Below are the code and all the weights of a small trained network. Each question names an input and a class and asks about switching units off, where a switched-off unit gives its printed mean instead of its output.

import numpy as np


def w(rows, s, z=0):
    codes = np.array(rows[::2]) - 128.0
    scale = np.full(codes.shape[1], s)
    scale[-1] = z or s
    return codes * scale


def norm(h):
    return h / np.sqrt((h * h).mean(-1, keepdims=True) + 1e-5)


def f(y):
    return y / 2 * (1 + np.tanh(0.7978845608 * (y + 0.044715 * y**3)))


def log_softmax(a):
    a = a - a.max(-1, keepdims=True)
    return a - np.log(np.exp(a).sum(-1, keepdims=True))


def net(x, mask):
    res = np.array(x, float).reshape(1, 5) / 4 @ E
    u = 0
    for l in range(4):
        y = f(norm(res) @ A[l][:, :-1].T + A[l][:, -1])
        res = res + np.where(mask[u : u + 3], y, B[l][:, -1]) @ B[l][:, :-1]
        u += 3
    return log_softmax(norm(res)[-1] @ U[:, :-1].T + U[:, -1])


A, B = {}, {}
E = w([
[153,166,100,80,115,136,48,168,203,143,116],'x0',
[102,215,64,159,165,162,143,70,145,116,83],'x1',
[127,130,129,131,131,124,132,131,137,126,129],'x2',
[201,114,137,143,130,44,74,133,134,252,82],'x3',
[127,130,129,132,130,121,128,126,136,125,135],'x4',
],0.019)
A[0] = w([
[138,190,107,28,94,169,2,191,226,104,151,166],'0.n1',
[130,80,153,93,83,149,148,151,136,53,193,2],'0.n2',
[122,38,185,70,107,126,121,225,143,53,172,80],'0.n3',
],0.016,0.0078)
B[0] = w([
[85,106,46,29,127,154,71,221,106,11,49,253],'0.n1',
[115,81,78,110,75,197,72,19,146,140,225,175],'0.n2',
[95,79,43,139,2,156,119,107,115,226,178,209],'0.n3',
],0.0087,0.02)
A[1] = w([
[170,138,145,181,128,73,126,80,128,253,114,2],'1.n1',
[156,38,239,82,127,62,124,235,118,125,170,97],'1.n2',
[175,174,133,96,137,102,97,195,159,193,106,101],'1.n3',
],0.029,0.004)
B[1] = w([
[49,159,54,147,95,118,198,220,69,183,108,252],'1.n1',
[160,99,215,119,105,150,168,253,189,101,183,207],'1.n2',
[127,119,187,127,151,118,29,16,155,90,127,202],'1.n3',
],0.015,0.025)
A[2] = w([
[172,61,164,80,83,98,79,182,144,126,134,22],'2.n1',
[253,90,186,99,136,133,146,127,170,121,166,7],'2.n2',
[162,70,196,137,85,127,163,150,126,197,218,28],'2.n3',
],0.035,0.0018)
B[2] = w([
[169,218,137,148,191,163,184,148,136,253,211,253],'2.n1',
[104,209,132,86,172,140,96,103,158,164,153,160],'2.n2',
[96,96,179,153,68,42,80,74,157,7,51,250],'2.n3',
],0.016,0.024)
A[3] = w([
[184,157,118,107,176,51,17,146,136,255,54,6],'3.n1',
[160,154,184,170,147,167,196,64,170,130,194,170],'3.n2',
[111,55,176,81,50,102,50,226,136,202,159,26],'3.n3',
],0.028,0.0013)
B[3] = w([
[115,118,185,173,75,72,118,4,143,133,145,231],'3.n1',
[168,125,149,162,176,151,136,81,98,120,113,182],'3.n2',
[212,81,127,105,184,145,143,179,123,150,136,252],'3.n3',
],0.019,0.02)
U = w([
[112,70,147,145,56,89,81,33,146,94,127,253],'0',
[188,62,59,46,107,207,108,194,140,173,215,65],'1',
[147,82,184,165,100,48,170,250,150,130,95,82],'2',
[201,173,195,126,194,116,115,147,178,203,167,102],'3',
[135,142,115,175,188,194,190,81,83,89,118,138],'4',
[71,161,75,57,132,185,112,169,142,42,98,102],'5',
[67,171,63,170,112,86,185,136,75,212,96,63],'6',
],0.015,0.0041)

Each question gives the input, the list of numbers given to net, and the class t.
The units are the neurons (one row each of A and B). Each row of codes is followed by its name. A weight is (code - 128) times the scale printed after its matrix; where a second scale follows, it is the last column's (A, B and U).
mask holds one flag per neuron, layer by layer. A switched-off neuron (its flag False) gives its mean, the last column of its row in B, instead of its output. The means were averaged over made-up inputs and are rounded, as every weight is.
A unit's drop is (log p(t) with every unit on - log p(t) with that unit switched off) / (log p(t) with every unit on - log p(t) with every unit switched off).
The circuit of an input: a set's keep is (log p(t) with only the set's units on - log p(t) with every unit switched off) / (log p(t) with every unit on - log p(t) with every unit switched off). Starting from all 12 units, units are removed one at a time, each time the one whose removal leaves the highest keep (on an exact tie, the one counted first), for as long as the keep stays at least 0.8.
circuit, biggest first: the units of the circuit, biggest drop first
most important unit: the unit with the biggest drop
k most important neurons: the k neurons with the biggest drops, biggest first
k most important neurons of layer l: the k neurons of layer l with the biggest drops, biggest first
drop of u: that unit's drop, to one decimal
input [3,-5,-6,2,4], class 3: most important unit	2.n1
input [6,8,-1,1,-1], class 0: 2 most important neurons	[1.n1; 3.n1]
input [1,7,-2,-4,-2], class 5: 3 most important neurons	[2.n1; 3.n1; 1.n1]
input [-6,3,7,6,1], class 6: 2 most important neurons	[0.n1; 1.n1]
input [-2,1,-3,-2,5], class 4: 3 most important neurons	[0.n3; 2.n3; 0.n1]
input [1,-6,6,6,-4], class 3: 4 most important neurons	[2.n1; 1.n3; 2.n2; 1.n2]
input [8,3,3,7,6], class 0: 2 most important neurons	[3.n1; 1.n2]
input [1,-7,-1,-2,-8], class 1: 2 most important neurons	[0.n3; 3.n3]
input [0,4,5,-1,-2], class 4: 3 most important neurons	[0.n1; 2.n3; 1.n1]
input [-4,-7,-1,-6,7], class 0: 2 most important neurons	[2.n3; 0.n1]
input [-2,1,-2,-4,-8], class 4: 3 most important neurons	[1.n2; 2.n3; 0.n1]
input [-4,1,-7,-3,-1], class 4: 3 most important neurons	[1.n2; 0.n3; 2.n3]
input [4,4,7,0,5], class 5: 2 most important neurons of layer 2	[2.n1; 2.n2]
input [1,-1,3,-6,5], class 1: circuit, biggest first	[2.n3]
input [-7,1,-6,7,7], class 6: 3 most important neurons	[0.n1; 1.n1; 2.n3]
input [-5,1,3,6,-7], class 6: circuit, biggest first	[1.n1; 0.n1]
input [-6,-2,-7,-1,-2], class 0: 2 most important neurons	[0.n1; 1.n1]
input [4,2,-5,-4,8], class 5: 2 most important neurons	[1.n2; 3.n3]
input [-3,-5,4,-8,8], class 0: 2 most important neurons	[0.n1; 2.n3]
input [-5,3,5,7,-1], class 6: circuit, biggest first	[1.n1]
input [-4,3,3,7,-8], class 6: drop of 1.n1	3.2
input [-6,-6,7,-5,2], class 0: drop of 2.n3	0.2
input [5,8,-4,-1,5], class 5: drop of 0.n1	0.3
input [-2,-1,5,-1,5], class 0: drop of 0.n1	4.5
